Below is a small trained network, with its code and all its weights. Each question gives an input and a target symbol and asks what happens when units are switched off, that is, made to give their printed mean instead of their output.

import numpy as np


def w(rows, s, z=0):
    codes = np.array(rows[::2]) - 128.0
    scale = np.full(codes.shape[1], s)
    scale[-1] = z or s
    return codes * scale


def softmax(a):
    e = np.exp(a - a.max(-1, keepdims=True))
    return e / e.sum(-1, keepdims=True)


def log_softmax(a):
    a = a - a.max(-1, keepdims=True)
    return a - np.log(np.exp(a).sum(-1, keepdims=True))


def net(x, mask):
    ids = ['ΓΔΘΣΦΨαβεζηπτω'.index(c) for c in x.split()]
    T = len(ids)
    res = E[ids] + P[:T]
    u = 0
    for l in range(2):
        r = res
        for j in range(3):
            rows = slice(3 * j, 3 * j + 3)
            q, k, v = (r @ M[l][rows].T for M in (Q, K, V))
            z = softmax(np.where(np.tri(T) > 0, q @ k.T / 3**0.5, -1e9)) @ v
            o = O[l][rows]
            res = res + np.where(mask[u + j], z, o[:, -1]) @ o[:, :-1]
        u += 3
    return log_softmax(res[-1] @ U[:, :-1].T + U[:, -1])


Q, K, V, O = {}, {}, {}, {}
E = w([
[45,102,30],'Γ',
[131,163,100],'Δ',
[112,166,179],'Θ',
[150,93,40],'Σ',
[191,80,66],'Φ',
[62,129,149],'Ψ',
[65,199,54],'α',
[99,223,81],'β',
[69,117,98],'ε',
[85,182,252],'ζ',
[226,195,138],'η',
[246,101,126],'π',
[31,26,202],'τ',
[100,31,186],'ω',
],0.016)
P = w([
[161,164,159],'0',
[166,115,126],'1',
[179,126,174],'2',
[200,108,157],'3',
[210,115,150],'4',
[215,123,202],'5',
[228,112,193],'6',
[231,109,162],'7',
[244,97,145],'8',
[254,97,71],'9',
[247,114,143],'10',
[218,125,219],'11',
[203,122,227],'12',
],0.004)
Q[0] = w([
[116,48,69],'0.h1',
[115,165,236],'0.h1',
[105,143,121],'0.h1',
[174,111,51],'0.h2',
[239,163,174],'0.h2',
[149,210,159],'0.h2',
[111,153,94],'0.h3',
[171,119,122],'0.h3',
[123,7,110],'0.h3',
],0.017)
K[0] = w([
[136,163,76],'0.h1',
[142,124,96],'0.h1',
[153,85,208],'0.h1',
[107,130,65],'0.h2',
[255,138,139],'0.h2',
[144,165,111],'0.h2',
[129,201,176],'0.h3',
[184,120,78],'0.h3',
[230,114,62],'0.h3',
],0.017)
V[0] = w([
[89,177,63],'0.h1',
[188,37,250],'0.h1',
[73,125,202],'0.h1',
[192,41,117],'0.h2',
[166,187,70],'0.h2',
[146,241,225],'0.h2',
[104,208,216],'0.h3',
[177,46,141],'0.h3',
[52,165,172],'0.h3',
],0.012)
O[0] = w([
[161,119,173,85],'0.h1',
[153,114,143,207],'0.h1',
[111,82,123,171],'0.h1',
[140,206,222,141],'0.h2',
[235,81,198,165],'0.h2',
[138,93,128,243],'0.h2',
[127,74,92,255],'0.h3',
[77,176,177,123],'0.h3',
[199,1,86,185],'0.h3',
],0.0085,0.0091)
Q[1] = w([
[199,100,185],'1.h1',
[89,82,67],'1.h1',
[113,98,166],'1.h1',
[108,72,119],'1.h2',
[135,96,252],'1.h2',
[120,172,147],'1.h2',
[159,26,211],'1.h3',
[177,146,136],'1.h3',
[10,81,59],'1.h3',
],0.012)
K[1] = w([
[199,91,146],'1.h1',
[153,121,95],'1.h1',
[129,48,131],'1.h1',
[133,4,141],'1.h2',
[185,89,178],'1.h2',
[35,123,49],'1.h2',
[202,101,223],'1.h3',
[141,118,184],'1.h3',
[94,121,14],'1.h3',
],0.011)
V[1] = w([
[91,130,189],'1.h1',
[98,15,157],'1.h1',
[139,167,164],'1.h1',
[117,162,92],'1.h2',
[56,255,196],'1.h2',
[142,163,189],'1.h2',
[34,124,182],'1.h3',
[255,124,235],'1.h3',
[30,95,38],'1.h3',
],0.0087)
O[1] = w([
[97,153,164,104],'1.h1',
[92,174,147,188],'1.h1',
[82,43,79,106],'1.h1',
[183,3,96,95],'1.h2',
[144,103,141,2],'1.h2',
[193,199,98,116],'1.h2',
[98,141,151,90],'1.h3',
[109,41,184,201],'1.h3',
[100,31,124,87],'1.h3',
],0.0058,0.021)
U = w([
[133,160,100,43],'Γ',
[115,161,131,254],'Δ',
[197,73,171,117],'Θ',
[153,90,116,136],'Σ',
[119,204,179,167],'Φ',
[85,146,123,56],'Ψ',
[175,155,28,174],'α',
[134,157,108,18],'β',
[110,159,108,68],'ε',
[52,101,120,215],'ζ',
[85,184,77,134],'η',
[93,167,114,57],'π',
[115,155,96,109],'τ',
[7,162,183,193],'ω',
],0.011,0.0059)

Each question gives the input, a string of symbols that net reads in full, and the target symbol t.
The units are the heads (3 rows each of Q, K, V and O). Each row of codes is followed by its name. A weight is (code - 128) times the scale printed after its matrix; where a second scale follows, it is the last column's (O and U).
mask holds one flag per head, layer by layer. A switched-off head (its flag False) gives its mean, the last column of its rows in O, instead of its output. The means were averaged over made-up inputs and are rounded, as every weight is.
A unit's drop is (log p(t) with every unit on - log p(t) with that unit switched off) / (log p(t) with every unit on - log p(t) with every unit switched off).
The circuit of an input: a set's keep is (log p(t) with only the set's units on - log p(t) with every unit switched off) / (log p(t) with every unit on - log p(t) with every unit switched off). Starting from all 6 units, units are removed one at a time, each time the one whose removal leaves the highest keep (on an exact tie, the one counted first), for as long as the keep stays at least 0.8.
circuit, biggest first: the units of the circuit, biggest drop first
most important unit: the unit with the biggest drop
heads that matter: for each layer, one digit per head in row order, 1 if its drop is at least 0.15 and else 0, layers parted by /
drop when u is switched off: that unit's drop, to one decimal
input Γ η Θ ω ζ Θ Δ ζ ζ ω, target ω: heads that matter	001 / 000
input ω Φ α, target α: most important unit	1.h3
input α α Γ, target α: circuit, biggest first	(1.h3 0.h3)
input Θ ζ ζ α ζ π ζ ζ ε Φ ζ, target Φ: circuit, biggest first	(0.h2 1.h2)
input Γ η Γ η ω α Φ ζ Δ Θ, target Θ: heads that matter	010 / 001
input ζ ζ ω Γ ε, target ω: heads that matter	101 / 110
input Φ π Δ, target Φ: heads that matter	011 / 001
input ζ ζ Φ ζ ε π ζ ζ Θ, target Φ: heads that matter	010 / 111
input ζ Φ Ψ Φ η ζ, target Θ: heads that matter	011 / 000
input ω Δ Ψ ζ, target ζ: circuit, biggest first	(0.h2 0.h3)
input Φ Δ ζ, target ζ: heads that matter	011 / 010
input ζ α η η, target Θ: heads that matter	010 / 001
input α ζ ζ α ζ ζ Φ α Φ Σ η Δ, target Θ: circuit, biggest first	(0.h2 0.h3)
input ζ Φ ω Θ ζ η Φ τ ζ η ζ τ, target ω: heads that matter	000 / 000
input η β Φ Ψ ζ η α π Δ, target Φ: heads that matter	011 / 011
input α τ ζ ζ Δ π, target Φ: heads that matter	001 / 000
input ζ Σ η ζ, target Θ: most important unit	0.h3
input ζ ζ Γ Φ α η Δ Ψ Θ Θ Γ ζ Θ, target Θ: heads that matter	011 / 001
input Φ ζ α η β ζ ζ ζ α τ ζ Φ, target Φ: heads that matter	001 / 000
input Φ ζ ζ Γ ω α τ, target ω: circuit, biggest first	(0.h3)
input β ζ Σ Ψ, target ζ: drop when 0.h2 is switched off	1.0
input ζ ζ Θ α α ζ ω η η η, target Θ: drop when 0.h2 is switched off	0.6
input ζ Φ ζ τ η Θ η Φ Φ Γ π, target Φ: drop when 1.h3 is switched off	0.1
input ζ τ ζ ζ Θ ζ α π Δ π ζ ζ ζ, target Φ: drop when 0.h3 is switched off	0.3
